[117 171 118 117 139 117 127] = dof
[171 130 149  83 166 144 132] = sesu
[130 171 149 172  84 122 129] = pipo
[139 171 126  98 167 149 132] = Sabub
[156 171 170 197 112 148 135] = vudon
next: [118 117]
[139]
next: [172  84 122]
[129]
next: [130 171 149]
[172]

[158 119 151 192 104 129 145 175  86 140 123 154 124 117 107 110 114 197
 140 166 144] = Pumor
[115 102 115 165 136 168 138 152 178 138 137  97 131 107 190 143  96 185
 144  97 180] = vin
[165 198 169  99 172 129 149 120 141 152 137 131  97 194 118 163 197 114
 146 178 109] = Gad
[115 101 115 165 136 168 139 153 177 138 137  97 131 107 190 142  96 185
 144  98 180] = num
[138 182 145  88 184 149 143 109 188 148 165 148 166 182 163 176 170 147
 146 136 130] = figan
[115 103 115 163 138 168 138 151 179 138 138  97 132 108 191 144  97 186
 145  97 180] = dof
[154 113 147 195 103 131 144 176  89 139 121 148 122 111 111 109 126 129
 140 160 148] = vudon
q: [115 102 115 165 136 168 138 152 178 138 137  97 131 107 190 143  96 185
 144  97 180]
vin
next: [184 149 143 109 188 148 165 148 166 182]
[163]
next: [197 114]
[146]
next: [140 123 154 124]
[117]

[134 148 141 123 151 141 161 148 131 165  97 130 165 131 143 103 129 133
 121 112 127 107 134 132 119 108 107 173 134 114 130 107 169 102 104 104
 173 111 124 114 145 126 144] -> vin
[128  98 134 136 125 152 133 142 152 105  96 122 127 127 148 126 134 168
 141 151 137 132 146 131 122 163 144 143 103 106 143 107 131 115 137 139
 101 121 131 115 116 130  85] -> sesu
[123 101 126 128 118 153 107 155 147 121  86 116 130 136 137 133 127 179
 148 161 130 126 151 132 123 170 128 132 116 108 124  98 129 125 154 127
  93 122 129 128 125 133  82] -> Gad
[136 170 132 128 127 135 161 147 141 160 107 134 163 124 147 111 118 129
 134 113 123 118 136 125 107 105 110 172 145 127 155 111 149  74 104 113
 172 111 118 118 130 112 146] -> dof
[139  89 136 134 122 149 138 146 148 105  94 124 134 117 154 130 127 170
 136 152 135 127 149 133 118 167 142 124 102 106 133 103 134 122 135 140
 101 128 137 106 122 134  93] -> pipo
[128  98 134 139 118 153 135 142 143 106  96 115 121 117 144 129 129 168
 142 154 136 129 146 130 125 170 135 131  97 105 135 108 129 120 135 137
 109 128 137 119 126 129  93] -> vudon
[143 128 143 129 143 151 144 115 104 108 134 149 152 118 113 134 157 131
 132 103 148  87 141  76 151 163 113 138 143 106 124 114 104 104 111 124
 102 173 169 107 139  95 133] -> num
[148 125 132 129 164 157 141 131 118 113 145 150 159 136 108 139 139 134
 130 114 119  77 131  77 146 169 118 142 145 102 122 133 118 141 105 152
 157  98 110 116 135  91 139] -> Sabub
[131  87 137 127 122 151 129 143 153 106  96 123 127 124 146 129 138 164
 140 151 132 127 140 130 119 169 139 127  94 104 132 104 122 119 132 141
 105 122 134 109 122 133  92] -> Pumor
[134 149 152 118 113 134 158 122 100 108 137 153 154 114 122 135 159 130
 134 103 145  92 151  82 153 161 110 137 139 104 117 124  96 137 108 125
 167 108 104 112 147  86 134] -> luper
next: [107 169 102 104 104 173 111 124 114]
[145]
next: [134 149 152 118 113 134 157]
[131]

[135 173 104 140 180 116 135  97 140 153 129 142 158 174 143 148 118 127
 113 115 118 128]  Sabub
[154 175 113 149 180 113 141 172 113 147 117 142 160 175 138 149 113 116
 110 109 120 127]  Pumor
[146 161 100 135 173 107 140 180 116 135  97 140 158 170 128 150 108  98
 109 103 126 128]  Gad
[153 173 111 147 179 112 141 173 113 146 114 142 160 175 136 149 112 113
 110 108 120 127]  dof
[141 154  98 129 166 108 140 179 119 130  92 140 155 164 124 149 109  94
 112 104 130 129]  luper
next: [161 100 135 173 107 140 180 116 135  97 140]
[158]
next: [146 114 142 160 175 136 149 112 113 110]
[108]
next: [158 174 143]
[148]
next: [135 173 107 140 180 116 135  97 140]
[158]
next: [119 130  92 140 155 164]
[124]

[ 98  92 108  97 140 160 179  95  91  90 172 145 102 166 171  98 101 157
 130] : sesu
[155 149 183 144 152 129 117 151 151 149  99  84 164 106 101 150 145  76
  88] : Gad
[121 130 164 125 163 141 132 122 127 124 132  91 140 137 130 121 131  98
 103] : Pumor
[151 156 164 144 143 124 104 149 145 143  92  90 163 117 102 145 150  89
  98] : rezat
[143 154  81 158  89  91  99 159 157 156  96 176 125  90  88 151 137 161
 173] : vudon
[110  94 173  97 169 164 176  94  95  92 162  78 132 172 161  95 111  88
  83] : figan
[ 90  85 139  96 160 170 168  92  88  97 164 127 114 175 175  86 102 116
 101] : dof
[163 157  98 165  93  81  85 164 166 166  83 136 132  95  84 171 145 138
 162] : num
[145 146 172 134 166 131 109 142 140 145 104  70 156 105 108 141 154  79
  81] : vin
[151 156 164 144 143 124 104 149 145 143  92  90 163 117 102 145 112 172
 167] : pipo
q: [151 156 164 144 143 124 104 149 145 143  92  90 163 117 102 145 112 172
 167]
pipo
q: [151 156 164 144 143 124 104 149 145 143  92  90 163 117 102 145 150  89
  98]
rezat
next: [145 150]
[89]

[111  73 186 124 133 187 118 139 113]  num
[132 129 129 123 130 131 128 129 129]  luper
[132 135 123 126 129 122 129 127 130]  dof
[120 128 125 135 125 123 129 127 128]  Gad
[137 133 125 121 130 128 128 127 130]  Sabub
[130 126 130 126 129 130 128 129 128]  vudon
[124 125 129 131 127 128 128 128 127]  sesu
next: [130 126 130 126 129 130 128]
[129]
next: [129 122]
[129]
next: [111  73 186 124 133 187 118]
[139]

[ 76  65 152 191  64 120 195] -> luper
[157  89 167  80 121 194 162] -> num
[108 135 159 104  87 190 187] -> vudon
[170 147 109 135 159 103 169] -> dof
[167 157  89  80 121 164  66] -> Pumor
[167 157  89  80 121 164 196] -> Gad
[170 147 109 135 159 148 164] -> sesu
[167 157  89  80 121 146  66] -> rezat
q: [170 147 109 135 159 148 164]
sesu
q: [167 157  89  80 121 164  66]
Pumor
q: [167 157  89  80 121 146  66]
rezat
next: [ 89 167]
[80]
next: [157  89 167]
[80]
next: [ 65 152 191  64 120]
[195]
next: [135 159 148]
[164]

[173 133 123  69 143 143 166 169 135 108 114 141 171 166 143 147  64 135
  85 111 159 169 135] : rezat
[133 138 153 149 147 156  85 116 103  99 154 138 153 149 147 156  86 116
 103  99 154 173 118] : sesu
[119 155 163 172  78 158  90 116 146 109 171 118  94  96 139 148 189  81
 177 101 120 136  85] : vudon
[ 93 146 139  84 122 157 147 162 142 140 133 138 153 149 147 156  86 116
 103  99 154 173 118] : Gad
[166 165 165 121  97 181 129 157 158 130 164 132 139 135 158 173 136  93
 143  89 151 183  97] : num
[129 157 158 131 164 132 166 169 135 149 114 141 171 166 143 147  64 135
  85 111 159 169 135] : pipo
[173 133 113  69 143 143 166 169 135 149 114 141 171 166 143 147  64 147
  85 111 159 169 135] : Pumor
next: [133 138 153 149 147 156  86 116 103  99 154]
[173]
next: [153 149 147 156  85 116 103  99 154 138 153 149]
[147]
next: [129 157 158 130 164 132]
[139]
next: [119 155 163 172  78 158  90]
[116]
next: [ 81 177]
[101]

[141 146 136 116 144 132 149 137 107 123 126 125 100 154 126 147 127 137
 114 131 163 165 127 115 134 143 137 109 122 132] : Gad
[102 105 136  88 107 120 137 123 126 149 100 107 125 124 139 107 134 161
 125 158 153 150 184 140  86 118 101 140 127 111] : sesu
[102 117 153 101 127 176 124 139 128 129 119 108 138  59 152 136 113 144
 105 140 159 147 188 108  93 117  91 130 144  99] : rezat
next: [123 126 149 100 107 125 124 139]
[107]
next: [149 137 107 123 126 125 100]
[154]
next: [116 144 132 149 137 107 123 126]
[125]

[102 125 127 127 151 117 112 127 137 125 131 137 138 131 132 121 129 125
 148 122 151 124 128 142 120 127 132 137 107 128 128 133 127 127 128 129
 131 117 130 134 139 126 127]  pipo
[170 135 124 117 104 140 147 120 150 121 133 128 107 125 117 109 152 121
 135 125 122 132 113 128 134 135 113 112 124 119 136 119 127 147 119 147
 134 139 153 118 111 133 118]  vin
[148 103 130 137 105 134 113 135 105 134 126 115 133 120 122 147 121 132
 119 120 113 127 120 118 126 123 128 135 151 132 121 121 127 127 125 117
 115 134 121 131 125 127 145]  vudon
[124 135 140 117 104 170 102 141  93 144 124 120 162 131 139 159 102 137
 119 131 130 122 146 118 124 119 146 148 149 144 113 133 128 105 126 101
 117 116  94 140 147 122 146]  rezat
[180 108 121 118 105 137 120 124 148 115 132 128 109 114 115 105 148 119
 144 109 131 130  99 138 126 129 112 128 116 113 134 123 126 148 123 147
 130 145 155 122 111 132 129]  Gad
next: [170 135 124 117 104 140]
[147]
next: [133 127]
[127]

[118 146 154 122 125 116 147 131 147 123 127 146 137  91  88 177 110 179
 104 124 122 161 117 131 124 105 139 124 110 142 130 126 117 140 130  99
 163 108 107 138  92 126 111 150] -> num
[118 146 154 122 125 116 147 131 147 123 127 146 126 124  69 177 110 179
 104 124 122 161 117 131 124 105 139 124 110 142 130 126 117 140 130  99
 163 108 107 138  92 126 111 150] -> Gad
[104 130 131 135 174 154  72 126 109 102 136  86  69 124 126 166 127 159
 128 107 128 145 105 153 128 131  92 114 162  99 122 118 145 118 127 146
 173 158 103 127 161 132 141 127] -> Pumor
[127 107 133 141 109 136 115  84 140 118 134 114  98 131 121 160 107 177
 153 138 117 156 119 109 128 145 106 116 137 136 141 113 148 133 109 132
 134 155 126 124 133  96 149 149] -> luper
q: [118 146 154 122 125 116 147 131 147 123 127 146 137  91  88 177 110 179
 104 124 122 161 117 131 124 105 139 124 110 142 130 126 117 140 130  99
 163 108 107 138  92 126 111 150]
num
q: [118 146 154 122 125 116 147 131 147 123 127 146 126 124  69 177 110 179
 104 124 122 161 117 131 124 105 139 124 110 142 130 126 117 140 130  99
 163 108 107 138  92 126 111 150]
Gad
next: [128 107]
[128]
next: [ 69 124 126]
[166]
next: [140 118 134 114  98 131 121 160 107 177 153 138]
[117]

[125 106 161  94 118 175 104 167 142 159  61 145 132 112 151 134 132 158
 188 111 130 143 163 112 146 101 116 106 122 106  87 123 125 136 134 160
  90 159 118] -> dof
[119 132 136 121 142 140 136 121 149 140 137 131 110 134 144 119 130  98
 136 102 102 124 106 113 132 114 139 132 125 127 130 141 120 131 133 164
 135 133 128] -> Gad
[119 128 117 112 106 144 127 103 101 122 151 120 105  95 132 124 111 123
 137 133 122 119 127 128 108 149 121 166 147  92 139 124 148 108 117 109
 129 136 120] -> luper
[125 129 131 113 133 135 145 124 122 151 118 140 100 119 151 122 114  97
 152 116 115 112 111 118 124 135 123 134 137 101 118 135 141 115 124 147
 110 146 118] -> vin
[115 138 121 150 113 126  92 113 120 118 142 139 114 160 144 141 125 136
 118 123 118 132 134 135 115 141 128 146 142 130 145 137 120 148 151 128
 157 113 143] -> sesu
[122 125 126 115 105 146 114 130 112 121 131 122 122 103 127 127 117 140
 141 135 130 135 151 129 117 140 113 150 144 103 129 120 139 125 128 117
 124 139 122] -> num
[134 140 127 138 143 105 144 160 125 139 113 142 120 141 136 118 114  92
 125 130 126 128 140 127 126 142 107 116 142 118 121 131 132 144 147 149
 111 139 123] -> Sabub
[122 122 144 135 118 138 116 164 124 144  95 142 136 122 161 124 127 126
 168 114 128 123 144 129 130 132 117 107 135 117  98 138 124 150 155 154
 107 137 136] -> rezat
[119 113 153 114 116 160 109 157 133 153  82 142 131 115 161 128 131 141
 184 106 125 127 142 119 138 116 124 109 126 111  92 135 123 141 143 160
 100 146 129] -> pipo
[117 136 128 125 144 130 147 104 139 140 152 132  99 132 150 116 123  80
 134 101  97 111  86 115 125 125 144 140 130 121 135 148 126 121 128 160
 137 130 130] -> Pumor
next: [114 116 160]
[109]
next: [130 112 121 131 122 122]
[103]
q: [134 140 127 138 143 105 144 160 125 139 113 142 120 141 136 118 114  92
 125 130 126 128 140 127 126 142 107 116 142 118 121 131 132 144 147 149
 111 139 123]
Sabub
next: [131 122 122 103 127 127 117 140 141]
[135]
next: [106 122 106]
[87]
next: [144 160 125 139 113 142 120 141 136 118 114  92]
[125]

[114 148 111 113 142 138 106  91  63 136 166 131 118 155 135  95 130 146
  73 132 116 138 121 137 164  96 129 125 121 123 122 125 158 136  86 118
 125 130 143 124 132 118 127 135 137 114 128 146 112 136 121  67 143 154]  Gad
[139 106 149 100 129 160 159 132 112 165  93 145 110 140 114 167 143 148
 111 151 162  83 130  95 155 129 123 135 153  98 102 123 102 131 116 159
 147 136  85 138 119 141 127 112  94 145 136 108 140  77  86 123 122  99]  Pumor
[120 123 115 109 146 160 159 132 112 165  93 145 110 118 114 167 143 148
 111 151 162 129 130 135  95 123  83 155 153  98 102 123 102 131 116 159
 147 136  85 138 128 109 128 132 132 111 155 153  94 167 100 113 155 152]  pipo
[139 106 149 100 129 160 159 132 112 165  93 145 110 118 114 167 143 148
 111 151 162  83 130  95 155 129 123 135 153  98 102 123 102 131 116 159
 147 136  85 138 119 141 127 112  94 145 136 108 140  77  86 123 122  99]  vudon
[119 120 123 115 109 147 138 104 119 148 102 121 125 143 136 139 163 106
  92 124 124  92 179 142 184 116 138 125  92 101 125 104 101  87 139 163
 125 106 132 140  99 172 116 107 116 140 151 124 129 127  93 114 142 156]  sesu
next: [121 123 122 125]
[158]
q: [139 106 149 100 129 160 159 132 112 165  93 145 110 140 114 167 143 148
 111 151 162  83 130  95 155 129 123 135 153  98 102 123 102 131 116 159
 147 136  85 138 119 141 127 112  94 145 136 108 140  77  86 123 122  99]
Pumor
next: [120 123 115 109 147]
[138]

[129 162  88 191 186 132 117 133] : luper
[148  80 149  94  90 125 190 160] : Pumor
[143  92 190  94  90 149 125 143] : Gad
[142 101 197  64  71 139 156 136] : Sabub
[131 162  80 197 191 132 121 137] : num
[128 160  79 195 188 129 119 135] : vin
next: [190  94  90 149 125]
[143]
next: [149  94  90 125 190]
[160]
next: [160  79 195]
[188]

[132 115 129 117 112 128 137 149 109 130 113  96 145 142 132 148 123 132
 137 159 148] -> figan
[121 130 117 135 133 131 118 140 115 128 113 103 133  77 123 142 126 129
 134 149 142] -> Gad
[131 130 117 141 138 127 125 132 115 129 117 112 127 137 114 144 131 133
 139 143 132] -> Sabub
[134 127 117 148 146 132 127 133 101 134 111 106 126 132 111 154 132 136
 140 139 135] -> vin
[116 123 117 133 135 134 111 149 109 130 113  96 145 142 132 131 128 130
 131 130 128] -> Pumor
next: [146 132 127 133 101 134 111 106 126]
[132]
next: [132 115 129 117 112 127 137]
[114]

[124 170 113 125] -> vudon
[129  80 152 113] -> pipo
[129 152  80 113] -> Gad
next: [170 113]
[125]
next: [ 80 152]
[113]
next: [152  80]
[113]

[152 138 152 105] : pipo
[152 138 170 124] : rezat
[167 109 170 178] : Sabub
[109 171 148  72] : luper
[123 179 121  84] : Pumor
next: [109 171]
[148]
q: [152 138 170 124]
rezat
next: [109 170]
[178]

